Below are the code and all the weights of a small trained network. Each question names an input and a class and asks about switching units off, where a switched-off unit gives its printed mean instead of its output.

import numpy as np


def w(rows, s, z=0):
    codes = np.array(rows[::2]) - 128.0
    scale = np.full(codes.shape[1], s)
    scale[-1] = z or s
    return codes * scale


def norm(h):
    return h / np.sqrt((h * h).mean(-1, keepdims=True) + 1e-5)


def f(y):
    return y / 2 * (1 + np.tanh(0.7978845608 * (y + 0.044715 * y**3)))


def log_softmax(a):
    a = a - a.max(-1, keepdims=True)
    return a - np.log(np.exp(a).sum(-1, keepdims=True))


def net(x, mask):
    res = np.array(x, float).reshape(1, 8) / 4 @ E
    u = 0
    for l in range(3):
        y = f(norm(res) @ A[l][:, :-1].T + A[l][:, -1])
        res = res + np.where(mask[u : u + 11], y, B[l][:, -1]) @ B[l][:, :-1]
        u += 11
    return log_softmax(norm(res)[-1] @ U[:, :-1].T + U[:, -1])


A, B = {}, {}
E = w([
[118,177,3,222,108],'x0',
[130,63,124,130,53],'x1',
[132,161,134,97,82],'x2',
[151,51,109,144,80],'x3',
[103,134,149,118,102],'x4',
[142,128,117,126,136],'x5',
[154,149,125,118,110],'x6',
[163,161,91,89,103],'x7',
],0.0056)
A[0] = w([
[74,155,136,48,160,43],'0.n0',
[90,86,129,193,165,163],'0.n1',
[88,254,49,117,145,91],'0.n2',
[165,119,34,230,109,140],'0.n3',
[196,97,131,137,217,63],'0.n4',
[125,116,195,84,209,188],'0.n5',
[119,109,144,105,95,82],'0.n6',
[200,131,137,47,127,251],'0.n7',
[112,200,108,100,237,188],'0.n8',
[177,89,104,134,163,212],'0.n9',
[155,64,114,60,78,96],'0.n10',
],0.0073,0.0018)
B[0] = w([
[179,122,166,127,192,154],'0.n0',
[127,200,114,84,40,172],'0.n1',
[50,98,110,143,199,232],'0.n2',
[103,179,62,73,81,252],'0.n3',
[130,136,127,157,46,159],'0.n4',
[133,181,130,25,28,234],'0.n5',
[164,44,68,196,246,135],'0.n6',
[63,56,179,126,130,216],'0.n7',
[159,109,220,162,150,231],'0.n8',
[96,105,178,2,152,168],'0.n9',
[35,93,146,222,201,184],'0.n10',
],0.0051,0.0042)
A[1] = w([
[143,108,163,128,95,104],'1.n0',
[104,188,80,147,146,110],'1.n1',
[150,108,165,82,185,212],'1.n2',
[197,161,181,94,138,195],'1.n3',
[124,132,126,156,62,240],'1.n4',
[173,121,85,77,126,26],'1.n5',
[91,144,70,151,115,205],'1.n6',
[105,106,190,79,162,187],'1.n7',
[159,124,136,116,56,167],'1.n8',
[108,171,99,76,144,248],'1.n9',
[141,245,115,148,166,210],'1.n10',
],0.011,0.0016)
B[1] = w([
[25,112,129,125,142,154],'1.n0',
[171,90,163,197,127,194],'1.n1',
[193,236,51,194,88,209],'1.n2',
[198,75,65,208,71,191],'1.n3',
[112,225,97,114,191,164],'1.n4',
[227,167,83,99,123,126],'1.n5',
[176,196,219,192,67,204],'1.n6',
[91,202,51,92,31,253],'1.n7',
[100,108,90,53,159,158],'1.n8',
[228,135,170,187,98,190],'1.n9',
[75,3,223,216,165,215],'1.n10',
],0.0054,0.0066)
A[2] = w([
[98,108,30,180,24,90],'2.n0',
[128,114,90,182,64,153],'2.n1',
[2,59,139,136,48,251],'2.n2',
[108,98,93,49,85,75],'2.n3',
[144,211,154,68,117,145],'2.n4',
[207,117,147,135,97,151],'2.n5',
[122,5,136,41,87,53],'2.n6',
[159,131,56,124,64,111],'2.n7',
[88,103,43,112,97,76],'2.n8',
[106,134,95,158,223,85],'2.n9',
[109,79,166,58,21,64],'2.n10',
],0.0073,0.0015)
B[2] = w([
[118,150,130,65,149,250],'2.n0',
[120,173,101,84,112,203],'2.n1',
[149,147,95,133,101,254],'2.n2',
[95,107,125,138,198,181],'2.n3',
[192,193,158,163,141,175],'2.n4',
[136,155,152,127,97,158],'2.n5',
[147,95,176,151,254,164],'2.n6',
[102,138,120,73,137,201],'2.n7',
[57,104,139,88,147,168],'2.n8',
[111,56,116,103,165,120],'2.n9',
[154,74,91,128,187,216],'2.n10',
],0.007,0.0056)
U = w([
[160,158,151,128,128,173],'0',
[85,139,33,24,184,2],'1',
[80,14,155,136,253,216],'2',
],0.012,0.0015)

Each question gives the input, the list of numbers given to net, and the class t.
The units are the neurons (one row each of A and B). Each row of codes is followed by its name. A weight is (code - 128) times the scale printed after its matrix; where a second scale follows, it is the last column's (A, B and U).
mask holds one flag per neuron, layer by layer. A switched-off neuron (its flag False) gives its mean, the last column of its row in B, instead of its output. The means were averaged over made-up inputs and are rounded, as every weight is.
A unit's drop is (log p(t) with every unit on - log p(t) with that unit switched off) / (log p(t) with every unit on - log p(t) with every unit switched off).
The circuit of an input: a set's keep is (log p(t) with only the set's units on - log p(t) with every unit switched off) / (log p(t) with every unit on - log p(t) with every unit switched off). Starting from the 12 units with the biggest drops (on a tie, the unit counted first), units are removed one at a time, each time the one whose removal leaves the highest keep (on an exact tie, the one counted first), for as long as the keep stays at least 0.8.
circuit, biggest first: the units of the circuit, biggest drop first
most important unit: the unit with the biggest drop
k most important neurons: the k neurons with the biggest drops, biggest first
top k neurons in layer l: the k neurons of layer l with the biggest drops, biggest first
drop when u is switched off: that unit's drop, to one decimal
input [1,8,-5,2,4,-4,-6,4], class 1: 2 most important neurons	[1.n10; 0.n7]
input [-7,-7,-2,8,-3,4,8,-7], class 1: 2 most important neurons	[1.n7; 1.n2]
input [0,-2,-8,-7,-1,4,0,6], class 0: most important unit	1.n2
input [5,0,5,-2,-3,-1,2,-7], class 2: top 2 neurons in layer 0	[0.n5; 0.n2]
input [1,-7,5,-2,0,2,7,0], class 2: 3 most important neurons	[1.n10; 0.n2; 1.n6]
input [-6,8,6,-4,3,4,1,2], class 1: 3 most important neurons	[1.n7; 1.n10; 1.n2]
input [-7,2,-6,-3,-5,-8,4,5], class 1: circuit, biggest first	[1.n7; 1.n6]
input [0,-1,-5,2,2,-1,8,1], class 1: 3 most important neurons	[0.n9; 1.n10; 0.n7]
input [1,-1,3,-3,4,-4,8,-3], class 2: circuit, biggest first	[1.n10; 0.n5]
input [2,-4,-4,-5,6,-5,4,-7], class 2: top 3 neurons in layer 1	[1.n10; 1.n6; 1.n2]
input [-8,-3,-4,3,2,3,-8,2], class 1: top 2 neurons in layer 1	[1.n7; 1.n2]
input [5,0,-1,-3,3,-1,2,2], class 2: 2 most important neurons	[1.n10; 1.n7]
input [8,-4,-1,-3,2,6,4,-2], class 2: top 2 neurons in layer 0	[0.n2; 0.n5]
input [4,-7,5,-6,6,1,7,-1], class 2: most important unit	1.n10
input [4,0,-2,-3,-8,-7,7,7], class 2: 2 most important neurons	[1.n10; 1.n7]
input [-3,-4,4,1,-4,-1,-4,-7], class 1: drop when 1.n6 is switched off	0.3
input [-3,0,-3,-8,-7,-8,-8,-2], class 0: drop when 1.n7 is switched off	-0.1
input [-2,-7,-2,4,1,-3,-8,-8], class 1: drop when 1.n6 is switched off	0.1
